q451-q338: 11  -15  -1  -13  -27  14  -15  -31  3  13  -12  7  -20  -13  -8  -15  -18  -17  14  1  21  25  4  1  -36  0  1
q34-q776: -1  -3  0  7  12  4  9  -19  18  -2  -10  -8  -25  -24  -12  5  -11  -11  4  13  21  -7  0  26  -20  6  11
q961-q865: -15  -27  -42  -47  -61  52  47  28  -46  -27  -26  -13  1  27  9  -14  -11  -13  -37  -42  15  -4  -20  -14  23  0  -26
q854-q145: 31  42  35  44  -5  -37  53  7  -15  -16  -30  -30  -25  -6  -81  -46  18  17  11  -34  -47  -65  -15  -14  80  11  6
q451-q338: 13  3  -4  12  7  -21  5  6  4  13  -4  -6  15  -18  27  -1  44  -49  40  2  3  26  6  -67  -5  12  -5
q451-q338: -2  1  18  24  22  -28  -14  -9  1  -9  9  31  24  8  34  34  0  -3  -27  21  5  16  -6  30  -29  12  12
q451-q338: -13  -35  -24  13  -8  4  -31  -4  -21  -24  -33  28  -25  1  -43  -58  -36  52  -12  -34  -30  -36  17  9  6  -13  1
q451-q338: 53  -6  17  21  -17  -60  40  -32  -65  -14  -31  20  -33  -8  -16  4  14  -46  -58  -28  10  15  -25  5  -15  14  21
q34-q776: 18  26  34  2  -21  -27  -12  -25  -7  11  -20  -4  -12  -12  -17  11  -36  -2  -30  9  -2  1  7  56  -40  -8  8
q854-q145: -44  -17  -42  -25  -6  39  -54  40  13  4  -4  -7  17  6  0  -41  -24  53  31  -14  -35  -24  41  -28  13  -31  -27
q34-q776: 39  27  58  47  -13  -57  -25  -39  -5  10  -18  25  -6  -4  -42  -28  -9  12  8  -3  -32  0  2  10  -7  7  17
q961-q865: 11  -23  -4  -17  -20  30  0  -36  14  14  4  8  -20  -9  2  -6  -3  -29  27  9  40  38  -9  -11  -28  10  3
q961-q865: -2  -17  -8  -34  2  21  0  -23  -6  3  16  4  -28  -1  6  38  -32  1  -49  16  40  16  -7  67  -41  -12  13
q34-q776: -42  15  21  41  4  37  -27  -14  94  -4  -25  -6  26  -22  -4  -27  -31  16  85  41  2  -25  17  20  -20  28  -7
q34-q776: 36  40  51  -38  -74  -6  1  -8  -34  32  21  -1  33  46  11  19  -6  -11  -26  -6  -7  49  -20  1  2  -8  -13
q451-q338: -47  16  -6  5  42  11  -18  46  25  -16  25  -6  36  21  15  22  -12  63  -15  16  -31  -45  12  38  30  -13  -6
q34-q776: -33  -26  -39  14  45  -2  -34  15  7  -20  -20  3  -27  -26  -25  -24  -28  49  -9  -7  -23  -52  35  26  -6  -21  6
q961-q865: -13  4  4  23  22  -3  25  12  2  -28  -1  3  7  10  -3  11  2  17  -22  1  -5  -31  -15  28  25  13  7
q854-q145: -7  -10  -6  30  50  -35  -16  -2  9  -7  3  20  10  -20  36  29  17  -19  -6  22  8  9  10  3  -34  9  14
q854-q145: 41  -11  26  63  59  -72  -2  -58  6  0  -4  36  -37  -44  -6  18  27  -42  0  24  24  21  -7  12  -47  25  44
q34-q776: 16  14  27  -34  -53  26  -17  -4  -12  25  32  7  18  48  -16  -18  -9  32  8  -12  -18  26  -13  -15  32  -14  -13
q961-q865: 5  63  41  25  -32  -60  -30  31  -8  15  -39  -18  59  -4  17  -7  -3  -9  10  -4  -61  -9  34  -21  -12  -7  -23
q854-q145: 10  28  8  -13  -3  -46  -42  20  -20  29  -2  -11  19  -10  19  14  -1  -4  -13  1  -32  13  36  -13  -28  -30  -9
q854-q145: 16  -5  -2  24  -23  -20  26  4  -38  -25  -41  3  -17  2  -44  -49  4  6  -9  -44  -29  -34  -7  -24  38  7  -2
q451-q338: -1  -13  -4  -30  -35  55  -13  -25  30  23  6  -9  -17  -2  -18  -28  -17  -1  51  6  24  22  1  -15  -8  -2  -9
q34-q776: 18  17  35  33  -5  -17  7  -27  22  4  -10  6  5  -9  -6  -5  9  -23  31  14  6  11  -11  -5  -8  25  8
q34-q776: 43  -3  24  8  -6  -17  8  -37  -16  11  14  15  -34  4  -43  -19  12  1  4  -12  1  14  -19  -11  18  3  18
q961-q865: -12  -37  -26  20  16  42  59  3  9  -40  6  10  -13  16  -16  -25  32  2  23  -17  20  -23  -41  -31  64  35  5
q854-q145: -28  -48  -27  -3  19  72  -29  -32  59  0  19  18  -34  -7  -31  -42  -23  41  64  16  27  -5  2  3  2  4  7
q961-q865: -12  5  24  28  -43  30  74  -13  13  -46  -41  3  26  15  21  11  -9  -43  -11  5  39  -6  -49  36  -1  59  -4
q451-q338: -61  -14  -27  16  37  28  -56  41  38  -18  10  15  36  16  5  -29  -19  82  29  4  -45  -47  31  -1  28  -14  -14
q854-q145: 25  13  20  -46  -77  33  39  -13  -31  9  0  -16  -9  31  -20  -3  -16  -12  -25  -21  16  20  -31  11  18  -1  -12
q451-q338: 52  11  47  24  -9  -34  61  -33  -29  -8  20  24  2  25  7  32  44  -47  -28  -1  27  37  -59  -4  20  38  22
q961-q865: 4  -19  -42  -50  -15  15  -3  27  -40  14  12  -15  -15  8  -3  -13  11  4  -11  -32  -10  8  12  -46  21  -32  -15
q961-q865: 29  -11  -7  -67  25  1  -13  -38  -10  47  58  -9  -54  -18  15  75  -10  -26  -52  35  61  59  1  56  -66  -35  25
q854-q145: -11  16  10  -15  -11  34  55  14  9  -14  19  -19  20  27  19  37  8  -11  -17  11  25  -3  -36  25  29  19  -5
17  1  1  -24  -30  23  17  -16  3  18  -1  -19  -21  -8  -16  -12  2  -24  24  -4  20  18  -7  -19  0  0  -4 | q451-q338
-13  3  12  -26  -8  26  -40  -29  45  31  15  1  13  -14  42  39  -31  -22  16  50  43  49  14  40  -79  -2  0 | q451-q338
-3  -4  -18  34  99  -31  3  34  4  -10  50  1  -16  3  -31  -5  54  56  12  -7  -42  -50  2  -34  85  -12  20 | q961-q865
8  -20  0  10  27  -10  -28  -35  18  12  12  24  -18  -20  9  11  0  -13  12  23  25  29  6  9  -44  3  18 | q854-q145
-12  -54  -34  43  39  -17  -17  -15  -4  -32  -24  47  -13  -20  13  -21  8  -7  2  -7  9  -3  6  -15  -27  18  15 | q854-q145
-23  6  -8  20  22  -13  55  40  -15  -42  -5  0  46  17  61  53  29  -30  -48  4  11  -12  -26  11  14  29  -4 | q854-q145
-32  21  -7  2  7  31  30  45  21  -19  3  -32  23  17  -11  -8  5  33  15  -6  -23  -51  -6  -2  64  3  -16 | q854-q145
-20  28  29  -3  -30  33  -7  -12  53  11  -12  -18  26  -5  13  10  -33  -9  32  34  18  6  3  37  -32  14  -11 | q34-q776
4  2  -9  -11  -8  -31  -19  35  -52  -2  5  13  25  28  15  -1  9  21  -41  -29  -41  0  10  -24  19  -23  -11 | q34-q776
-13  15  18  21  3  -21  -51  -14  14  0  -34  4  -15  -22  -39  -21  -61  49  -12  7  -31  -39  36  67  -37  -20  7 | q34-q776
32  5  23  30  11  -21  52  -34  13  -1  -6  -2  -14  -24  10  22  40  -73  21  18  43  27  -31  -16  -13  40  18 | q34-q776
5  30  9  16  -65  -20  -17  36  -13  11  -51  -16  54  3  5  -66  21  -22  65  -37  -59  0  27  -107  25  5  -41 | q961-q865
-23  -39  -38  4  4  7  -25  12  -13  -19  -19  26  7  -1  20  -20  -6  7  -4  -15  -5  -1  15  -19  -16  -2  -7 | q854-q145
-10  -16  -2  28  17  -38  -9  3  -56  -51  -28  39  -21  18  -38  -7  -50  72  -107  -31  -38  -61  -1  92  5  -15  19 | q451-q338
20  8  15  55  12  -25  40  -8  -4  -27  -31  -5  -34  -13  -73  -54  15  17  21  -29  -29  -58  -15  -15  61  19  14 | q854-q145
-46  44  -49  -66  20  4  -19  72  10  28  -25  -102  -12  -59  13  42  -41  2  -29  15  -17  -52  76  45  -41  -66  -28 | q451-q338
6  21  -8  -4  10  -17  36  34  -19  -3  -3  -35  -3  -5  -9  5  27  -9  -9  -17  -18  -27  0  -24  41  -7  -6 | q451-q338
-9  -13  1  -10  -52  46  64  -14  -5  -33  -29  0  6  15  20  14  -17  -42  -26  -3  51  10  -43  34  -12  38  -7 | q961-q865
-7  20  13  -17  15  7  -2  4  24  18  32  -13  19  3  33  49  4  -11  -2  34  19  21  -2  23  -18  -2  1 | q854-q145
21  7  23  5  -11  8  42  -26  2  -4  5  -3  -19  6  -22  6  5  -15  -3  2  23  4  -32  18  15  19  12 | q854-q145

q541_q144: 11  9  -2  -15  -4  33  -10  25  -7  9  -22  -19  16  13  9  32  15  4  5  8  2  22  34  4  4  28  -9
q912_q772: 3  -5  -24  -5  28  -14  23  -5  -4  15  -13  39  5  12  33  -3  13  2  -20  4  -25  9  -44  40  -25  -6  11
q912_q772: 14  -35  4  17  -7  54  -14  -33  -35  17  7  -16  -34  -6  2  -22  -25  -18  -13  -29  -23  -32  -18  37  -17  19  -42
q489_q706: 12  22  40  -1  -22  -22  -32  35  -7  -2  48  -21  -33  -2  -8  29  36  1  -1  -2  21  12  29  -21  39  16  1
q678_q986: 37  8  14  32  -35  34  -27  -33  -25  56  6  20  -15  -19  -38  -63  -46  -14  11  -26  -26  -44  1  10  -2  -8  -21
q912_q772: -15  -1  -10  -13  4  4  12  4  15  -15  -16  -25  20  -2  -18  -3  -17  -9  20  5  13  13  18  -21  19  -8  -3
q296_q983: -14  -21  13  6  -7  1  2  -17  -1  -17  25  -36  -27  -16  -26  -26  -27  -28  8  -19  10  -16  -6  -9  27  -15  -22
q296_q983: 39  13  -17  -6  17  41  -33  8  -37  -6  -12  -13  -4  -8  12  32  -8  17  6  -18  -16  23  27  -11  20  99  -37
q296_q983: -11  0  20  2  -39  60  -16  17  12  -6  -40  -28  36  21  10  51  20  27  3  27  26  -12  65  -10  -46  8  4
q296_q983: 37  4  -38  -39  38  19  -17  29  -37  35  -6  -3  -1  17  17  20  22  -1  -1  -8  -31  59  2  26  29  57  -15
q912_q772: 9  -15  35  18  -26  39  -18  -9  -24  -3  23  -42  -43  -13  -7  -1  -14  -26  -5  -27  3  -27  9  12  18  24  -46
q912_q772: -17  18  0  -22  12  -30  33  33  25  -20  -11  -15  15  6  7  22  16  -19  7  15  19  34  4  -5  36  -13  7
q489_q706: 9  -6  -9  -15  21  -16  -9  13  -16  9  22  7  -18  10  18  14  30  5  -15  -2  -12  23  -17  17  5  15  5
q296_q983: 24  2  -29  -49  20  25  -12  40  -22  54  -12  -16  13  30  2  14  31  -13  7  6  -20  62  19  31  27  15  -2
q489_q706: -8  31  32  13  -21  -24  21  17  24  -20  -1  -6  -1  -13  -5  7  -3  -19  7  4  23  -7  9  -15  31  -13  -4
q912_q772: 17  -10  -43  -3  23  -9  -16  -19  -13  52  -10  77  24  23  20  -19  22  47  -19  16  -40  1  -32  28  -73  -18  48
q541_q144: -25  -20  -6  35  -11  36  0  -40  17  -44  -47  27  39  3  34  30  -10  62  -17  21  9  -53  9  -16  -107  13  18
q912_q772: -6  -38  -10  -34  4  57  9  12  -17  29  -12  -61  -7  22  -5  -3  2  -48  4  -8  -8  25  8  46  21  -11  -34
q489_q706: 16  10  50  -3  -69  66  -70  23  -13  14  26  -94  -11  -11  -77  4  -19  -12  47  -11  38  -6  113  -64  57  20  -34
q678_q986: 21  3  9  12  -16  27  -8  -7  -16  34  -5  10  -8  1  0  -15  -7  -10  -5  -9  -17  -17  -3  27  -9  2  -14
q541_q144: -23  59  39  21  -30  -95  28  26  62  -16  9  54  25  -5  -6  2  27  16  4  38  38  -13  1  -40  1  -75  66
q678_q986: -7  11  5  7  7  -3  21  4  9  -39  -16  -8  3  -11  18  24  -8  -4  -2  -2  10  0  -2  -7  12  28  -17
q489_q706: -2  48  35  10  19  -115  40  40  19  -32  48  48  -43  -8  49  32  57  -15  -35  4  11  19  -61  17  45  -6  22
q678_q986: -10  51  25  -6  16  -115  40  41  32  -31  43  18  -25  -17  1  3  25  -31  1  3  23  34  -34  -20  84  -27  21
q296_q983: -21  -28  2  -1  3  18  4  -2  1  -20  -5  -13  -2  17  31  33  25  13  -22  10  7  -7  -4  18  -41  2  3
q296_q983: 0  -6  17  -17  -34  58  -21  17  -4  18  -7  -72  6  3  -45  -3  -17  -28  32  -4  19  8  64  -17  37  -4  -28
q541_q144: 7  25  13  -6  -8  -11  2  27  6  3  -1  -4  3  2  1  16  15  -7  5  6  9  16  16  -4  25  4  1
q678_q986: 53  67  7  -11  -24  1  10  48  -4  104  -35  53  27  21  1  -18  23  -28  7  15  -30  28  8  54  25  -26  13
q541_q144: -3  -1  14  23  -9  22  2  -11  -1  -33  -14  -3  -3  -9  23  25  -7  12  -11  -4  7  -26  4  -2  -23  33  -18
q678_q986: -6  -10  25  -9  10  -24  21  31  -8  1  30  -1  -44  22  54  40  64  -24  -44  1  -2  16  -42  63  3  -7  -3
q489_q706: -9  8  3  -15  -6  24  25  22  14  -3  -35  -31  23  8  2  17  -3  -25  12  10  13  17  22  8  19  -4  -15
q541_q144: 21  -22  -24  -15  28  20  -13  -11  -37  15  17  -18  -29  -6  -5  -19  -16  -20  0  -30  -28  18  -20  20  29  37  -34
q541_q144: 15  29  -5  -11  19  -70  5  16  2  19  37  29  -17  -10  -18  -30  6  -16  8  -7  -9  28  -28  -9  56  -19  18
q912_q772: -34  -7  -44  -46  25  4  36  15  35  -15  -48  -41  60  11  -29  -6  -23  -18  39  22  19  47  28  -28  30  -31  10
q489_q706: 11  5  -1  -24  16  -10  0  27  -14  9  19  -22  -22  4  1  9  16  -26  1  -10  -4  37  -4  13  50  17  -16
q678_q986: -4  43  -22  -39  17  -57  16  48  33  16  -15  21  48  16  -14  9  29  8  24  35  13  60  21  -28  35  -34  51
q489_q706: -6  -5  -3  -12  -3  25  1  14  3  3  -22  -13  19  18  13  26  17  7  -2  14  6  11  21  9  -17  3  3
q296_q983: -5  -18  -2  9  24  -55  17  -35  -8  -14  60  -8  -57  -38  -39  -74  -49  -51  7  -43  -11  -11  -63  -6  68  -24  -25
q678_q986: -24  -16  -25  29  5  43  -9  -62  14  -97  -41  -37  38  -47  -37  -8  -99  37  40  -16  25  -41  42  -99  -14  62  -33
3  -38  7  -23  -17  100  -14  13  -29  19  -20  -85  -9  19  -2  23  -2  -35  5  -12  0  10  43  36  10  28  -55 | q541_q144
20  94  8  -6  4  -58  51  54  36  -4  -42  35  38  -14  7  15  -3  -27  23  15  11  41  8  -15  76  9  5 | q678_q986
7  52  55  19  -20  -66  -2  42  14  -26  40  22  -30  -8  26  46  51  8  -18  9  26  2  1  -16  30  12  16 | q912_q772
8  18  -31  -26  74  -86  79  16  -4  -5  16  24  -39  -17  27  -32  -8  -79  -12  -30  -33  56  -105  57  100  1  -27 | q489_q706
25  18  -36  -50  32  -53  16  30  -7  85  22  20  -3  13  -38  -65  7  -53  21  -5  -33  66  -34  33  79  -58  19 | q296_q983
9  -33  -44  -35  32  43  -4  -2  -26  28  -17  -22  8  17  1  -7  -5  -11  4  -8  -27  33  -4  29  2  19  -18 | q489_q706
4  11  0  6  -2  6  5  -2  3  -8  -14  1  9  -8  -2  0  -15  -1  7  -2  1  -4  6  -8  5  12  -8 | q678_q986
-13  4  9  -8  14  -31  22  21  9  -26  11  -4  -14  4  27  29  29  -10  -15  5  11  17  -18  11  16  2  2 | q678_q986
23  -22  -55  15  48  35  -23  -47  -37  -30  -28  39  10  -10  42  18  -24  61  -19  -16  -38  -11  -23  -3  -63  99  -16 | q541_q144
-8  -42  -6  -9  -7  63  -8  -13  -16  11  -12  -44  -3  12  -5  -2  -11  -14  0  -8  -4  -8  14  23  -18  1  -26 | q541_q144
40  30  -13  -5  11  -8  -17  2  -23  21  13  -1  -13  -27  -39  -37  -40  -22  29  -29  -18  22  6  -23  74  39  -28 | q296_q983
13  4  -6  23  -16  1  -45  -30  -4  10  9  37  15  -10  -25  -22  -16  53  9  4  -5  -31  20  -43  -44  3  28 | q912_q772
1  -31  28  0  -27  66  -14  -5  -24  1  13  -80  -37  -7  -23  -5  -24  -46  8  -29  8  -15  25  14  34  17  -61 | q912_q772
-19  -5  -3  0  -3  -43  10  -11  22  14  18  23  6  2  -24  -40  -1  -2  5  11  4  -8  -20  -8  -7  -70  37 | q541_q144
5  6  21  3  1  -2  22  21  -8  0  2  2  -25  9  44  30  31  -22  -28  -3  -5  4  -26  49  5  13  -17 | q678_q986
10  58  13  0  6  -31  45  40  20  -18  -32  16  14  -7  29  31  8  -24  1  8  8  25  -5  8  46  23  -11 | q678_q986
6  19  31  35  -25  -12  -24  -15  2  -30  22  6  -16  -28  -15  -1  -19  20  5  -10  16  -36  17  -45  3  22  -5 | q912_q772
-16  20  77  7  -48  -36  30  34  21  2  51  -55  -55  -15  -33  -21  4  -88  8  -15  36  -9  -2  12  93  -65  -27 | q541_q144
14  -11  3  -17  -10  33  -42  13  -24  20  20  -38  -13  7  -21  9  10  3  10  -7  1  16  38  -11  17  22  -12 | q489_q706
-6  19  15  -1  -26  -35  15  1  26  35  15  0  5  -11  -61  -67  -29  -40  31  1  10  -5  1  -16  47  -82  16 | q296_q983
-2  8  -17  -36  5  -22  17  33  14  62  -9  20  26  34  -4  -14  37  -16  2  27  -10  40  -7  35  3  -67  40 | q296_q983
-7  -4  -16  -14  6  -6  -9  2  8  5  -1  -1  19  7  -17  -5  2  15  12  11  4  13  15  -21  -5  -15  21 | q678_q986
-5  24  5  -41  39  -56  41  81  7  -10  5  10  -13  39  84  90  104  -13  -42  27  5  74  -31  59  26  15  19 | q489_q706
